Below is a small trained network, with its code and all its weights. Each question gives an input and a class and asks what happens when units are switched off, that is, made to give their printed mean instead of their output.

import numpy as np


def w(rows, s, z=0):
    codes = np.array(rows[::2]) - 128.0
    scale = np.full(codes.shape[1], s)
    scale[-1] = z or s
    return codes * scale


def norm(h):
    return h / np.sqrt((h * h).mean(-1, keepdims=True) + 1e-5)


def f(y):
    return np.maximum(y, 0)


def log_softmax(a):
    a = a - a.max(-1, keepdims=True)
    return a - np.log(np.exp(a).sum(-1, keepdims=True))


def net(x, mask):
    res = np.array(x, float).reshape(1, 4) / 4 @ E
    u = 0
    for l in range(2):
        y = f(norm(res) @ A[l][:, :-1].T + A[l][:, -1])
        res = res + np.where(mask[u : u + 4], y, B[l][:, -1]) @ B[l][:, :-1]
        u += 4
    return log_softmax(norm(res)[-1] @ U[:, :-1].T + U[:, -1])


A, B = {}, {}
E = w([
[178,117,126,102,211,6,53,129,189],'x0',
[178,62,252,156,91,107,234,107,116],'x1',
[45,197,121,151,152,136,89,3,186],'x2',
[132,140,136,133,129,128,128,132,114],'x3',
],0.0048)
A[0] = w([
[105,154,54,96,116,201,87,172,89,116],'0.n1',
[142,136,179,158,86,119,114,92,138,3],'0.n2',
[135,105,172,150,93,151,178,115,101,60],'0.n3',
[100,148,163,186,122,161,123,1,155,72],'0.n4',
],0.008,0.003)
B[0] = w([
[56,118,253,106,177,151,140,247,198,255],'0.n1',
[68,156,114,59,193,160,136,183,135,151],'0.n2',
[204,124,52,157,90,125,134,70,98,215],'0.n3',
[4,154,123,35,215,116,121,223,154,238],'0.n4',
],0.0064,0.0058)
A[1] = w([
[118,134,50,149,140,108,90,2,109,1],'1.n1',
[70,167,149,158,229,116,26,150,159,99],'1.n2',
[206,92,158,73,194,17,111,132,166,50],'1.n3',
[62,188,32,159,187,126,77,43,128,77],'1.n4',
],0.0071,0.0034)
B[1] = w([
[187,48,21,205,44,214,125,59,58,132],'1.n1',
[213,132,74,198,49,101,89,114,149,254],'1.n2',
[2,161,116,34,218,187,143,139,193,213],'1.n3',
[217,35,191,153,65,158,198,83,6,170],'1.n4',
],0.0075,0.0086)
U = w([
[47,87,219,18,197,178,254,213,131,248],'0',
[20,212,76,85,211,130,15,148,226,110],'1',
[250,45,53,236,1,119,148,45,28,91],'2',
],0.0072,0.0015)

Each question gives the input, the list of numbers given to net, and the class t.
The units are the neurons (one row each of A and B). Each row of codes is followed by its name. A weight is (code - 128) times the scale printed after its matrix; where a second scale follows, it is the last column's (A, B and U).
mask holds one flag per neuron, layer by layer. A switched-off neuron (its flag False) gives its mean, the last column of its row in B, instead of its output. The means were averaged over made-up inputs and are rounded, as every weight is.
A unit's drop is (log p(t) with every unit on - log p(t) with that unit switched off) / (log p(t) with every unit on - log p(t) with every unit switched off).
The circuit of an input: a set's keep is (log p(t) with only the set's units on - log p(t) with every unit switched off) / (log p(t) with every unit on - log p(t) with every unit switched off). Starting from all 8 units, units are removed one at a time, each time the one whose removal leaves the highest keep (on an exact tie, the one counted first), for as long as the keep stays at least 0.8.
units of the circuit, in order: the units of the circuit, biggest drop first
top k neurons: the k neurons with the biggest drops, biggest first
top k neurons in layer l: the k neurons of layer l with the biggest drops, biggest first
drop of u: that unit's drop, to one decimal
input [6,-2,4,-2], class 2: top 2 neurons => 0.n1, 1.n4
input [-1,1,-5,-1], class 2: top 3 neurons => 1.n3, 0.n1, 0.n4
input [-4,8,-1,-5], class 2: top neuron in layer 1 => 1.n3
input [1,-8,5,-3], class 2: top 3 neurons in layer 1 => 1.n2, 1.n4, 1.n3
input [-8,5,-1,-1], class 2: top 3 neurons => 0.n3, 1.n3, 0.n1
input [5,-6,2,-8], class 2: top 3 neurons => 1.n4, 1.n2, 0.n4
input [0,1,-8,6], class 2: top 3 neurons => 0.n4, 0.n1, 1.n3
input [-7,1,-1,-4], class 2: top 3 neurons in layer 0 => 0.n3, 0.n4, 0.n2
input [2,7,5,0], class 1: top 2 neurons => 0.n4, 1.n2
input [-4,-7,-1,-3], class 0: top 2 neurons => 0.n1, 0.n3
input [-4,1,-8,7], class 2: top 3 neurons in layer 0 => 0.n4, 0.n3, 0.n1
input [3,0,4,-4], class 2: top 3 neurons => 0.n1, 1.n2, 1.n4
input [-3,-6,-2,-5], class 0: drop of 1.n4 => -0.2
input [6,-6,7,-8], class 2: drop of 1.n3 => 0.0
input [6,6,2,2], class 1: units of the circuit, in order => 1.n4
input [3,8,6,-4], class 1: drop of 1.n2 => 0.3
